Here is a tiny trained network, its code and every weight. The questions are about switching its units off for an input and a class, where a switched-off unit gives its printed mean instead of its output.

import numpy as np


def w(rows, s, z=0):
    codes = np.array(rows[::2]) - 128.0
    scale = np.full(codes.shape[1], s)
    scale[-1] = z or s
    return codes * scale


def f(y):
    return np.maximum(y, 0)


def log_softmax(a):
    a = a - a.max(-1, keepdims=True)
    return a - np.log(np.exp(a).sum(-1, keepdims=True))


def net(x, mask):
    res = np.array(x, float).reshape(1, 5) / 4 @ E
    y = f(res @ A[0][:, :-1].T + A[0][:, -1])
    res = res + np.where(mask, y, B[0][:, -1]) @ B[0][:, :-1]
    return log_softmax(res[-1] @ U[:, :-1].T + U[:, -1])


A, B = {}, {}
E = w([
[93,72,197,124,186,95,198,94,54,89,87],'x0',
[105,92,121,131,116,122,128,150,139,119,97],'x1',
[38,180,128,6,194,68,93,187,120,97,144],'x2',
[154,117,183,163,125,148,152,164,170,31,207],'x3',
[99,148,123,160,110,112,165,135,141,134,121],'x4',
],0.017)
A[0] = w([
[101,111,57,126,138,96,99,100,42,254,99,252],'n1',
[106,108,63,145,73,161,97,81,117,201,109,208],'n2',
[69,170,101,84,144,68,97,119,141,166,110,157],'n3',
[149,122,178,167,114,123,135,180,162,11,209,144],'n4',
[123,179,75,86,118,85,34,218,172,125,172,153],'n5',
[181,141,90,154,91,156,123,156,198,132,154,192],'n6',
[106,169,149,97,165,103,107,189,185,119,148,129],'n7',
[143,120,73,183,75,223,76,104,162,168,127,173],'n8',
[72,133,186,70,214,84,194,183,45,59,155,124],'n9',
[160,80,169,189,131,137,173,81,48,135,94,171],'n10',
[148,96,169,197,98,183,128,77,130,71,151,170],'n11',
[180,88,115,177,114,164,136,91,122,145,110,228],'n12',
[123,183,107,148,89,164,30,161,217,152,129,237],'n13',
],0.012,0.011)
B[0] = w([
[166,168,156,105,117,35,174,115,35,207,116,249],'n1',
[166,198,129,67,136,88,199,104,121,124,137,220],'n2',
[159,201,85,114,169,135,64,167,59,179,120,210],'n3',
[136,33,162,155,126,247,80,152,216,102,157,226],'n4',
[71,158,79,169,140,102,122,222,121,131,218,240],'n5',
[179,142,112,102,68,143,117,194,193,83,111,214],'n6',
[74,149,112,167,134,167,123,183,117,129,215,202],'n7',
[170,161,139,20,103,147,184,125,181,130,95,235],'n8',
[22,137,142,133,184,213,87,78,111,141,65,254],'n9',
[125,60,162,159,135,42,188,59,125,97,48,228],'n10',
[186,47,78,176,142,107,127,70,191,153,110,219],'n11',
[186,136,186,90,118,103,229,121,163,119,129,228],'n12',
[172,159,81,83,24,116,173,249,175,126,176,238],'n13',
],0.011,0.027)
U = w([
[174,206,164,29,66,98,199,154,161,125,128,134],'0',
[107,200,26,116,125,52,98,215,96,185,203,166],'1',
[213,90,119,112,55,177,127,190,254,59,124,92],'2',
[77,136,87,201,98,193,95,240,166,49,254,76],'3',
[143,89,198,157,121,40,195,28,73,152,102,240],'4',
[72,198,142,103,159,109,20,99,6,152,34,183],'5',
[182,25,141,252,129,135,123,44,191,34,84,124],'6',
[17,100,171,152,172,234,52,89,166,139,143,1],'7',
],0.0088,0.003)

Each question gives the input, the list of numbers given to net, and the class t.
The units are the neurons (one row each of A and B). Each row of codes is followed by its name. A weight is (code - 128) times the scale printed after its matrix; where a second scale follows, it is the last column's (A, B and U).
mask holds one flag per neuron, in row order. A switched-off neuron (its flag False) gives its mean, the last column of its row in B, instead of its output. The means were averaged over made-up inputs and are rounded, as every weight is.
A unit's drop is (log p(t) with every unit on - log p(t) with that unit switched off) / (log p(t) with every unit on - log p(t) with every unit switched off).
most important unit: the unit with the biggest drop
top k neurons: the k neurons with the biggest drops, biggest first
drop of u: that unit's drop, to one decimal
input [-8,-2,4,0,0], class 1: most important unit	n4
input [-8,2,3,1,-6], class 3: top 2 neurons	(n1 n5)
input [1,2,-1,0,6], class 4: top 2 neurons	(n13 n4)
input [-7,8,7,0,-2], class 1: top 2 neurons	(n3 n4)
input [1,8,3,1,8], class 7: top 2 neurons	(n13 n1)
input [1,-8,6,8,2], class 7: top 2 neurons	(n9 n13)
input [1,2,-5,4,-5], class 6: top 3 neurons	(n13 n11 n10)
input [-8,-6,1,4,-2], class 3: drop of n5	1.4
input [2,-1,-5,5,8], class 6: drop of n13	0.0
input [-2,1,2,1,-6], class 3: drop of n1	0.2
input [1,2,1,0,0], class 5: top 2 neurons	(n4 n13)
